93	122	147	130	167	74	60
83	130	107	95	116	90	111
176	108	122	159	69	183	112
118	39	100	98	144	82	89
120	110	124	129	107	119	98
99	96	94	95	93	100	101
102	104	97	97	107	101	102
111	46	97	92	140	79	92
135	69	111	122	109	119	97
63	127	96	75	122	68	108
->
118	39	100	98	144	82	89
111	46	97	92	140	79	92
135	69	111	122	109	119	97
99	96	94	95	93	100	101
102	104	97	97	107	101	102
176	108	122	159	69	183	112
120	110	124	129	107	119	98
93	122	147	130	167	74	60
63	127	96	75	122	68	108
83	130	107	95	116	90	111

98	113	125	147	77	43	48	76	159	106	118	104	133	128	111	99
53	158	142	120	114	99	108	131	166	105	81	86	136	119	116	106
76	119	125	151	83	49	65	93	164	107	113	109	146	125	117	95
->
98	113	125	147	77	43	48	76	159	106	118	104	133	128	111	99
76	119	125	151	83	49	65	93	164	107	113	109	146	125	117	95
53	158	142	120	114	99	108	131	166	105	81	86	136	119	116	106

161	128	125	94
168	91	145	31
112	51	112	103
117	27	108	83
96	92	119	125
52	131	45	129
->
117	27	108	83
112	51	112	103
168	91	145	31
96	92	119	125
161	128	125	94
52	131	45	129

102	43	116	128
101	68	106	118
95	100	80	115
112	55	154	91
104	135	111	67
106	116	124	70
106	93	123	87
99	44	101	139
104	34	125	127
109	137	132	49
->
104	34	125	127
102	43	116	128
99	44	101	139
112	55	154	91
101	68	106	118
106	93	123	87
95	100	80	115
106	116	124	70
104	135	111	67
109	137	132	49

99	131	98	132	95	84	124	81	97	76	98	104
70	120	95	110	175	58	99	121	114	96	76	66
142	98	111	82	60	151	70	113	109	85	115	110
102	69	113	114	59	44	167	86	65	121	89	116
128	81	124	64	122	120	87	145	108	114	77	72
111	129	99	104	125	133	67	117	126	70	93	85
77	67	93	77	107	74	114	104	82	140	99	96
69	107	67	105	80	116	79	54	95	103	138	127
->
77	67	93	77	107	74	114	104	82	140	99	96
102	69	113	114	59	44	167	86	65	121	89	116
128	81	124	64	122	120	87	145	108	114	77	72
142	98	111	82	60	151	70	113	109	85	115	110
69	107	67	105	80	116	79	54	95	103	138	127
70	120	95	110	175	58	99	121	114	96	76	66
111	129	99	104	125	133	67	117	126	70	93	85
99	131	98	132	95	84	124	81	97	76	98	104

96	116	32
166	83	138
60	54	34
112	167	42
155	69	135
45	48	135
173	136	124
168	130	43
59	139	160
->
45	48	135
60	54	34
155	69	135
166	83	138
96	116	32
168	130	43
173	136	124
59	139	160
112	167	42

49	187
160	144
157	164
->
160	144
157	164
49	187

114	94	103
85	126	133
104	104	92
102	122	166
119	87	62
123	86	91
64	114	111
102	115	137
85	113	114
->
123	86	91
119	87	62
114	94	103
104	104	92
85	113	114
64	114	111
102	115	137
102	122	166
85	126	133
---
108	87	85
95	28	87
66	51	97
92	95	133
119	150	103
->
85	28	66

99	107	101	28
59	74	101	172
49	69	165	69
76	85	136	180
->
28	101	69	76

23	184
156	107
73	111
->
184	156

114	46	22
128	67	177
125	40	74
129	46	125
->
22	67	125

128	160	83	153
42	72	51	92
21	92	21	94
66	131	25	158
109	65	102	106
->
153	51	92	66

149	120	97	121	130
78	34	151	83	125
->
130	83
---
103	62	132	125	45	75	149	156	131
88	120	80	84	56	27	129	63	101
->
88	120	80	84	56	27	129	63	101

121	103	100	91	125	89	158	89	112	86	98	98	61	82
46	122	124	104	77	103	63	121	101	62	100	129	160	88
143	62	86	75	65	76	81	118	86	142	86	108	109	162
133	97	80	114	141	113	140	67	104	123	109	61	34	81
157	67	79	82	96	83	117	98	94	143	91	90	68	139
162	74	69	100	126	100	135	73	98	150	101	61	30	115
->
46	122	124	104	77	103	63	121	101	62	100	129	160	88
133	97	80	114	141	113	140	67	104	123	109	61	34	81
162	74	69	100	126	100	135	73	98	150	101	61	30	115

22	107	78	21	75	151	58	39	159	137	184
161	48	188	61	36	190	38	45	42	119	141
180	37	125	102	169	24	30	140	40	180	159
98	166	13	148	157	54	174	151	88	57	41
162	80	149	177	11	61	139	159	58	65	49
->
161	48	188	61	36	190	38	45	42	119	141
98	166	13	148	157	54	174	151	88	57	41

39	132	186	74	169	166	101	132	71
184	31	117	33	142	119	107	122	175
91	163	141	106	53	132	44	46	111
20	65	88	96	91	83	149	106	112
16	139	120	39	162	36	71	129	36
174	94	142	168	160	103	141	33	158
95	23	63	153	96	26	168	137	157
91	118	164	85	18	152	38	45	111
->
184	31	117	33	142	119	107	122	175
20	65	88	96	91	83	149	106	112
174	94	142	168	160	103	141	33	158
91	118	164	85	18	152	38	45	111

15	47	100	88
15	154	89	105
->
15	154	89	105

120	101	100	76
70	65	124	75
95	81	109	88
104	161	116	94
70	158	127	119
89	69	114	62
26	149	113	139
->
70	65	124	75
104	161	116	94
89	69	114	62
